Below is a small trained network, with its code and all its weights. Each question gives an input and a class and asks what happens when units are switched off, that is, made to give their printed mean instead of their output.

import numpy as np


def w(rows, s, z=0):
    codes = np.array(rows[::2]) - 128.0
    scale = np.full(codes.shape[1], s)
    scale[-1] = z or s
    return codes * scale


def f(y):
    return y / 2 * (1 + np.tanh(0.7978845608 * (y + 0.044715 * y**3)))


def log_softmax(a):
    a = a - a.max(-1, keepdims=True)
    return a - np.log(np.exp(a).sum(-1, keepdims=True))


def net(x, mask):
    res = np.array(x, float).reshape(1, 8) / 4 @ E
    y = f(res @ A[0][:, :-1].T + A[0][:, -1])
    res = res + np.where(mask, y, B[0][:, -1]) @ B[0][:, :-1]
    return log_softmax(res[-1] @ U[:, :-1].T + U[:, -1])


A, B = {}, {}
E = w([
[176,167,185,3,143,126,165,135,143],'x0',
[57,226,239,162,133,72,204,68,80],'x1',
[86,36,91,56,173,69,57,146,184],'x2',
[81,148,166,109,147,69,153,217,147],'x3',
[150,186,158,121,112,130,105,64,124],'x4',
[80,160,146,152,124,110,61,129,128],'x5',
[136,33,127,99,150,246,166,112,41],'x6',
[70,147,73,119,131,170,175,96,113],'x7',
],0.0062)
A[0] = w([
[174,137,107,71,130,216,205,179,113,76],'N1',
[119,86,69,159,129,117,123,126,128,120],'N2',
[94,70,52,177,119,135,115,132,150,82],'N3',
[146,78,135,78,134,111,50,66,130,22],'N4',
[105,145,141,125,143,124,145,126,131,136],'N5',
[102,130,170,145,119,149,111,154,89,80],'N6',
[87,116,159,92,136,99,165,130,110,95],'N7',
[155,121,115,103,131,152,153,134,125,115],'N8',
[133,119,120,140,119,109,137,133,136,124],'N9',
[39,142,179,83,134,123,180,91,101,78],'N10',
[133,95,83,145,122,160,157,143,135,205],'N11',
[128,126,116,105,133,91,100,149,160,175],'N12',
[80,134,155,106,133,115,165,120,100,88],'N13',
[151,86,92,68,127,164,97,131,133,226],'N14',
[144,143,171,141,126,81,80,213,138,101],'N15',
[80,179,197,165,132,128,93,173,105,132],'N16',
[166,206,156,204,108,133,148,61,112,125],'N17',
[156,156,159,117,126,6,134,157,172,145],'N18',
[101,195,126,118,136,117,115,117,140,158],'N19',
[128,220,112,147,119,117,100,86,152,6],'N20',
[100,109,128,187,136,168,63,193,105,160],'N21',
[82,200,125,152,127,96,160,84,134,115],'N22',
[161,135,172,168,126,159,145,105,97,83],'N23',
[141,158,192,157,120,141,154,86,96,182],'N24',
[105,83,77,185,132,118,138,123,140,111],'N25',
[138,130,132,115,124,88,123,158,153,80],'N26',
[173,98,108,31,130,183,115,134,130,113],'N27',
[209,81,149,174,123,192,166,92,88,156],'N28',
[135,88,102,95,126,149,49,99,133,108],'N29',
[156,127,124,102,116,52,121,176,177,94],'N30',
],0.012,0.0023)
B[0] = w([
[164,106,74,84,99,175,205,91,119,246],'N1',
[94,97,95,134,120,129,98,143,93,196],'N2',
[79,73,89,166,138,128,112,134,74,233],'N3',
[113,173,151,129,160,111,52,144,178,189],'N4',
[116,115,143,117,132,107,125,101,125,150],'N5',
[124,114,176,141,122,126,158,133,149,148],'N6',
[117,90,103,111,164,104,155,123,144,174],'N7',
[146,132,112,128,122,158,149,127,145,164],'N8',
[127,117,133,109,134,124,107,110,89,133],'N9',
[44,106,107,93,164,104,154,133,173,227],'N10',
[132,80,114,134,120,158,136,125,95,205],'N11',
[157,138,133,125,170,131,104,151,98,189],'N12',
[89,105,144,107,144,114,147,119,144,177],'N13',
[163,83,131,131,121,148,67,117,187,250],'N14',
[196,120,171,145,125,91,160,151,90,205],'N15',
[129,115,188,128,68,83,175,119,174,213],'N16',
[116,251,117,138,114,182,90,113,103,255],'N17',
[187,165,104,98,177,58,168,146,84,251],'N18',
[135,151,110,148,107,81,124,106,124,182],'N19',
[162,160,99,139,56,118,99,107,115,188],'N20',
[108,60,168,188,93,129,142,147,105,206],'N21',
[103,162,91,111,88,75,95,85,154,228],'N22',
[115,161,160,131,144,175,135,129,114,183],'N23',
[72,200,144,134,143,155,145,138,132,228],'N24',
[93,108,83,136,126,125,117,138,70,196],'N25',
[154,141,122,129,161,124,139,146,120,161],'N26',
[209,115,136,116,85,164,123,103,195,248],'N27',
[130,150,143,117,174,233,146,158,118,252],'N28',
[103,95,143,122,146,113,46,132,175,214],'N29',
[177,130,139,115,192,113,128,146,81,213],'N30',
],0.027,0.0077)
U = w([
[87,30,45,212,99,165,108,165,23,200],'0',
[127,96,254,197,31,123,227,166,83,8],'1',
[44,134,119,62,134,63,227,78,155,130],'2',
[134,223,97,139,13,83,135,55,79,15],'3',
[247,130,131,88,179,61,175,182,48,227],'4',
[230,51,69,63,71,230,178,88,161,160],'5',
[171,73,140,118,143,147,34,138,201,84],'6',
[103,199,157,126,139,249,170,117,76,153],'7',
],0.0048,0.0011)

Each question gives the input, the list of numbers given to net, and the class t.
The units are the neurons (one row each of A and B). Each row of codes is followed by its name. A weight is (code - 128) times the scale printed after its matrix; where a second scale follows, it is the last column's (A, B and U).
mask holds one flag per neuron, in row order. A switched-off neuron (its flag False) gives its mean, the last column of its row in B, instead of its output. The means were averaged over made-up inputs and are rounded, as every weight is.
A unit's drop is (log p(t) with every unit on - log p(t) with that unit switched off) / (log p(t) with every unit on - log p(t) with every unit switched off).
The circuit of an input: a set's keep is (log p(t) with only the set's units on - log p(t) with every unit switched off) / (log p(t) with every unit on - log p(t) with every unit switched off). Starting from the 12 units with the biggest drops (on a tie, the unit counted first), units are removed one at a time, each time the one whose removal leaves the highest keep (on an exact tie, the one counted first), for as long as the keep stays at least 0.8.
circuit, biggest first: the units of the circuit, biggest drop first
most important unit: the unit with the biggest drop
top k neurons: the k neurons with the biggest drops, biggest first
drop when u is switched off: that unit's drop, to one decimal
input [-2,-3,3,8,-3,4,5,-7], class 4: most important unit	N15
input [2,8,3,0,7,-6,-3,2], class 2: top 2 neurons	[N10, N13]
input [-2,0,6,4,-3,-3,1,-1], class 0: circuit, biggest first	[N3, N27]
input [-1,7,1,-3,-8,7,-5,-3], class 3: top 2 neurons	[N22, N20]
input [4,-4,2,3,3,8,4,7], class 6: circuit, biggest first	[N29, N14]
input [-1,-7,4,-1,-4,7,-3,-3], class 0: top 2 neurons	[N3, N21]
input [7,5,-7,7,-1,5,-6,-3], class 3: top 2 neurons	[N22, N17]
input [2,8,-3,6,6,1,-1,1], class 2: top 4 neurons	[N10, N13, N7, N16]
input [-4,-4,1,1,0,8,-6,1], class 4: top 3 neurons	[N15, N18, N30]
input [7,-2,-4,7,8,7,2,-2], class 3: top 3 neurons	[N28, N19, N16]
input [6,2,-2,-7,2,-1,-3,3], class 3: circuit, biggest first	[N20, N22]
input [-8,-3,-4,-8,4,-2,-8,-2], class 3: top 2 neurons	[N17, N20]
input [-1,-5,3,7,-2,-1,2,-4], class 4: top 3 neurons	[N15, N30, N12]
input [0,8,1,0,0,8,8,-6], class 2: circuit, biggest first	[N10]
input [-4,6,2,-2,-5,7,0,-5], class 1: drop when N28 is switched off	0.0
input [-2,-7,8,-8,3,3,0,4], class 6: drop when N4 is switched off	0.1
input [0,-1,-3,-4,-2,3,2,0], class 7: drop when N27 is switched off	0.1
